Below is a small trained network, with its code and all its weights. Each question gives an input and a class and asks what happens when units are switched off, that is, made to give their printed mean instead of their output.

import numpy as np


def w(rows, s, z=0):
    codes = np.array(rows[::2]) - 128.0
    scale = np.full(codes.shape[1], s)
    scale[-1] = z or s
    return codes * scale


def f(y):
    return y / 2 * (1 + np.tanh(0.7978845608 * (y + 0.044715 * y**3)))


def log_softmax(a):
    a = a - a.max(-1, keepdims=True)
    return a - np.log(np.exp(a).sum(-1, keepdims=True))


def net(x, mask):
    res = np.array(x, float).reshape(1, 4) / 4 @ E
    y = f(res @ A[0][:, :-1].T + A[0][:, -1])
    res = res + np.where(mask, y, B[0][:, -1]) @ B[0][:, :-1]
    return log_softmax(res[-1] @ U[:, :-1].T + U[:, -1])


A, B = {}, {}
E = w([
[91,120,177,110,181,107,51,34],'x0',
[125,254,156,194,93,11,145,73],'x1',
[106,155,216,146,172,218,239,82],'x2',
[255,140,192,102,188,125,88,127],'x3',
],0.0095)
A[0] = w([
[76,216,169,145,72,139,201,86,252],'neuron 1',
[181,128,141,9,144,221,129,144,118],'neuron 2',
[152,99,131,172,189,177,176,123,145],'neuron 3',
[254,162,149,145,195,124,114,127,101],'neuron 4',
[43,127,103,152,52,147,211,142,217],'neuron 5',
[169,178,230,102,135,215,63,167,127],'neuron 6',
[24,127,10,141,109,164,119,130,186],'neuron 7',
[151,80,75,144,104,123,134,208,188],'neuron 8',
[142,206,186,139,132,75,54,71,224],'neuron 9',
[76,87,133,123,92,82,77,131,85],'neuron 10',
],0.0091,0.0028)
B[0] = w([
[121,164,177,195,190,16,39,60,249],'neuron 1',
[130,53,204,159,176,152,123,138,238],'neuron 2',
[106,124,143,165,177,182,178,95,192],'neuron 3',
[168,147,51,54,35,152,155,222,234],'neuron 4',
[129,152,155,126,58,56,83,1,248],'neuron 5',
[121,122,120,138,116,153,140,245,213],'neuron 6',
[186,93,133,99,3,129,98,134,233],'neuron 7',
[116,95,168,59,77,77,67,41,212],'neuron 8',
[208,228,75,130,214,70,231,118,254],'neuron 9',
[113,209,16,133,114,160,168,152,171],'neuron 10',
],0.0094,0.0095)
U = w([
[109,37,157,171,148,255,142,181,202],'0',
[54,115,77,123,112,145,170,143,9],'1',
[132,85,98,45,15,80,47,129,203],'2',
[165,202,82,83,163,95,132,133,208],'3',
[70,132,42,167,101,89,149,129,67],'4',
[126,30,132,78,190,91,84,176,72],'5',
[66,123,130,126,111,161,167,107,4],'6',
[88,150,161,199,212,44,99,96,117],'7',
],0.0096,0.0045)

Each question gives the input, the list of numbers given to net, and the class t.
The units are the neurons (one row each of A and B). Each row of codes is followed by its name. A weight is (code - 128) times the scale printed after its matrix; where a second scale follows, it is the last column's (A, B and U).
mask holds one flag per neuron, in row order. A switched-off neuron (its flag False) gives its mean, the last column of its row in B, instead of its output. The means were averaged over made-up inputs and are rounded, as every weight is.
A unit's drop is (log p(t) with every unit on - log p(t) with that unit switched off) / (log p(t) with every unit on - log p(t) with every unit switched off).
The circuit of an input: a set's keep is (log p(t) with only the set's units on - log p(t) with every unit switched off) / (log p(t) with every unit on - log p(t) with every unit switched off). Starting from all 10 units, units are removed one at a time, each time the one whose removal leaves the highest keep (on an exact tie, the one counted first), for as long as the keep stays at least 0.8.
circuit, biggest first: the units of the circuit, biggest drop first
most important unit: the unit with the biggest drop
k most important neurons: the k neurons with the biggest drops, biggest first
drop of u: that unit's drop, to one decimal
input [5,-2,3,-7], class 2: circuit, biggest first : neuron 7
input [8,5,-8,-8], class 4: 2 most important neurons : neuron 10; neuron 9
input [8,4,-1,-7], class 3: 3 most important neurons : neuron 10; neuron 9; neuron 7
input [3,-8,-2,-1], class 0: 3 most important neurons : neuron 5; neuron 2; neuron 1
input [0,-4,-3,2], class 5: 2 most important neurons : neuron 5; neuron 7
input [-4,-2,5,-2], class 7: circuit, biggest first : neuron 4; neuron 1
input [-4,-5,8,-2], class 7: circuit, biggest first : neuron 5; neuron 4
input [-7,-2,7,-5], class 7: 2 most important neurons : neuron 1; neuron 4
input [3,7,0,4], class 3: 2 most important neurons : neuron 9; neuron 4
input [6,4,-6,-8], class 4: 4 most important neurons : neuron 10; neuron 9; neuron 8; neuron 4
input [4,-4,-4,3], class 5: 2 most important neurons : neuron 7; neuron 5
input [-7,8,3,2], class 7: drop of neuron 1 : 1.5
input [-8,8,7,3], class 7: drop of neuron 1 : 2.0
input [-7,3,1,-7], class 2: most important unit : neuron 7
input [3,2,-7,7], class 3: drop of neuron 9 : 0.2
